Small tables with named rows and columns. After each table, cells are looked up by row and column.

Pob:
columns: Fulazek, Gana, Vutiz, Punetal, Midazur, Baf, Dof, Larimom, Vik
Voka: [-0.177, -0.182, -0.074, 0.702, -0.367, 0.415, 0.494, -0.216, 0.102]
Naf: [0.112, -0.133, -0.148, 0.713, -0.063, 0.395, 0.423, -0.480, 0.239]
Motovet: [0.649, -0.235, -0.491, 0.755, 0.220, -0.101, -0.866, -0.977, 0.714]
Lizu: [-0.499, 0.151, 0.031, 0.785, 0.130, 0.311, 0.536, -0.154, 0.335]

What is the Vutiz of Naf in Pob? -0.148
What is the Baf of Naf in Pob? 0.395
What is the Baf of Lizu in Pob? 0.311
What is the Vutiz of Lizu in Pob? 0.031
What is the Baf of Voka in Pob? 0.415
What is the Punetal of Naf in Pob? 0.713
What is the Vik of Lizu in Pob? 0.335
What is the Vik of Motovet in Pob? 0.714
What is the Fulazek of Lizu in Pob? -0.499
What is the Larimom of Lizu in Pob? -0.154
What is the Punetal of Motovet in Pob? 0.755
What is the Dof of Voka in Pob? 0.494
What is the Gana of Voka in Pob? -0.182
What is the Vutiz of Voka in Pob? -0.074
What is the Dof of Naf in Pob? 0.423
What is the Dof of Motovet in Pob? -0.866
What is the Larimom of Naf in Pob? -0.480
What is the Gana of Motovet in Pob? -0.235
What is the Midazur of Lizu in Pob? 0.130
What is the Larimom of Motovet in Pob? -0.977
Row with the largest Vutiz: Lizu

Nop
fields: Kezad, Nid, Gar
Gon: [28.61, 12.28, -77.61]
Bire: [-4.30, -43.85, -45.11]
Gozasa: [-13.21, -16.76, 39.94]
Vidugus: [-40.72, -81.08, 45.48]
Guvep: [79.47, -89.71, -98.35]
Mal: [-1.11, -24.32, 75.51]

What is the Nid of Bire in Nop?
-43.85
What is the Gar of Bire in Nop?
-45.11
What is the Kezad of Gozasa in Nop?
-13.21
What is the Kezad of Mal in Nop?
-1.11
What is the Gar of Gozasa in Nop?
39.94
What is the Nid of Gozasa in Nop?
-16.76
What is the Kezad of Gon in Nop?
28.61
What is the Nid of Gon in Nop?
12.28
What is the Kezad of Bire in Nop?
-4.30
What is the Gar of Gon in Nop?
-77.61
What is the Gar of Vidugus in Nop?
45.48
What is the Nid of Guvep in Nop?
-89.71
Row with the largest Kezad: Guvep

Fosaro:
|  | Lupi | Bag | Mez | Vigaga | Gigebod | Ton | Fopove | Kapapi | Nog |
|---|---|---|---|---|---|---|---|---|---|
| Duzot | 148 | 122 | 121 | 54 | 179 | 97 | 59 | 171 | 113 |
| Povugi | 143 | 121 | 140 | 162 | 62 | 167 | 207 | 90 | 161 |
| Funolom | 138 | 115 | 161 | 68 | 150 | 103 | 20 | 134 | 130 |
| Mogopem | 97 | 131 | 137 | 195 | 95 | 167 | 186 | 92 | 184 |
| Leni | 222 | 104 | 223 | 128 | 178 | 129 | 162 | 190 | 92 |
| Nedi | 64 | 143 | 86 | 165 | 101 | 178 | 131 | 103 | 204 |
| Tenas | 163 | 221 | 141 | 157 | 145 | 112 | 149 | 175 | 41 |
| Kuvo | 48 | 133 | 81 | 161 | 42 | 173 | 143 | 106 | 216 |
| Kure | 95 | 136 | 129 | 185 | 165 | 187 | 96 | 101 | 143 |
| Lufitu | 175 | 163 | 150 | 93 | 126 | 84 | 197 | 194 | 109 |
| Bofibar | 176 | 141 | 163 | 138 | 142 | 72 | 141 | 188 | 111 |
| Sopa | 183 | 146 | 150 | 114 | 123 | 73 | 163 | 200 | 111 |

Gigebod of Kuvo: 42
Kapapi of Bofibar: 188
Ton of Kuvo: 173
Vigaga of Mogopem: 195
Kapapi of Tenas: 175
Lupi of Lufitu: 175
Lupi of Duzot: 148
Kapapi of Kure: 101
Gigebod of Mogopem: 95
Which row has the largest Fopove? Povugi

Fepo:
	Bosug	Ter	Lupim	Bodomu
Los	96	93	141	109
Kop	166	153	210	60
Nugava	73	198	118	67
Rov	34	165	150	152
Val	122	115	95	137
Monile	161	155	124	114
Vokeren	148	143	150	111
Nako	179	78	35	165
Batafep	150	73	150	127
Siguzom	83	168	207	176
Zolot	135	201	141	111
Nutabik	122	85	118	127
Giv	187	140	213	21
Pupalep	119	115	110	163

Lupim of Nugava = 118
Bosug of Nutabik = 122
Lupim of Batafep = 150
Ter of Batafep = 73
Bodomu of Siguzom = 176
Bosug of Giv = 187
Which row has the largest Bodomu? Siguzom

Lon:
cols = Vufema, Febin, Bes, Midud, Veri
Lasilad: [301, 531, 431, 659, 411]
Fop: [53, 530, 589, 737, 722]
Ded: [561, 439, 456, 730, 814]

Bes of Fop: 589
Veri of Ded: 814
Midud of Ded: 730
Vufema of Lasilad: 301
Veri of Lasilad: 411
Bes of Ded: 456
Midud of Fop: 737
Febin of Lasilad: 531
Veri of Fop: 722
Vufema of Ded: 561
Bes of Lasilad: 431
Row with the largest Veri: Ded

Roke
|  | Lum | Kemobeb | Seb | Bofi | Gamasof | Kesi | Vur | Fus | Nebal |
|---|---|---|---|---|---|---|---|---|---|
| Sulas | 180 | 160 | 78 | 172 | 151 | 237 | 165 | 89 | 167 |
| Bebir | 149 | 81 | 139 | 137 | 56 | 164 | 162 | 144 | 172 |
| Vubokit | 175 | 108 | 99 | 196 | 55 | 180 | 118 | 209 | 158 |
| Gega | 147 | 81 | 151 | 142 | 48 | 166 | 171 | 138 | 170 |
| Lol | 172 | 111 | 108 | 172 | 98 | 157 | 117 | 144 | 122 |
| Gogalof | 176 | 59 | 82 | 134 | 43 | 186 | 134 | 167 | 179 |
| Gufuged | 138 | 132 | 136 | 137 | 136 | 139 | 138 | 141 | 142 |
| Bub | 174 | 120 | 104 | 188 | 82 | 164 | 109 | 157 | 125 |
| Biniso | 170 | 83 | 109 | 138 | 78 | 176 | 135 | 151 | 159 |
| Mef | 153 | 95 | 106 | 137 | 90 | 172 | 139 | 151 | 152 |
| Fogif | 154 | 94 | 104 | 137 | 93 | 170 | 143 | 150 | 151 |
| Tudetuk | 148 | 80 | 145 | 140 | 53 | 162 | 163 | 142 | 171 |

Vur of Lol is 117
Vur of Biniso is 135
Gamasof of Tudetuk is 53
Seb of Tudetuk is 145
Kesi of Fogif is 170
Lum of Lol is 172
Seb of Gega is 151
Gamasof of Lol is 98
Fus of Bub is 157
Gamasof of Vubokit is 55
Fus of Gogalof is 167
Fus of Gega is 138
Bofi of Gogalof is 134
Kemobeb of Sulas is 160
Vur of Sulas is 165
Nebal of Lol is 122

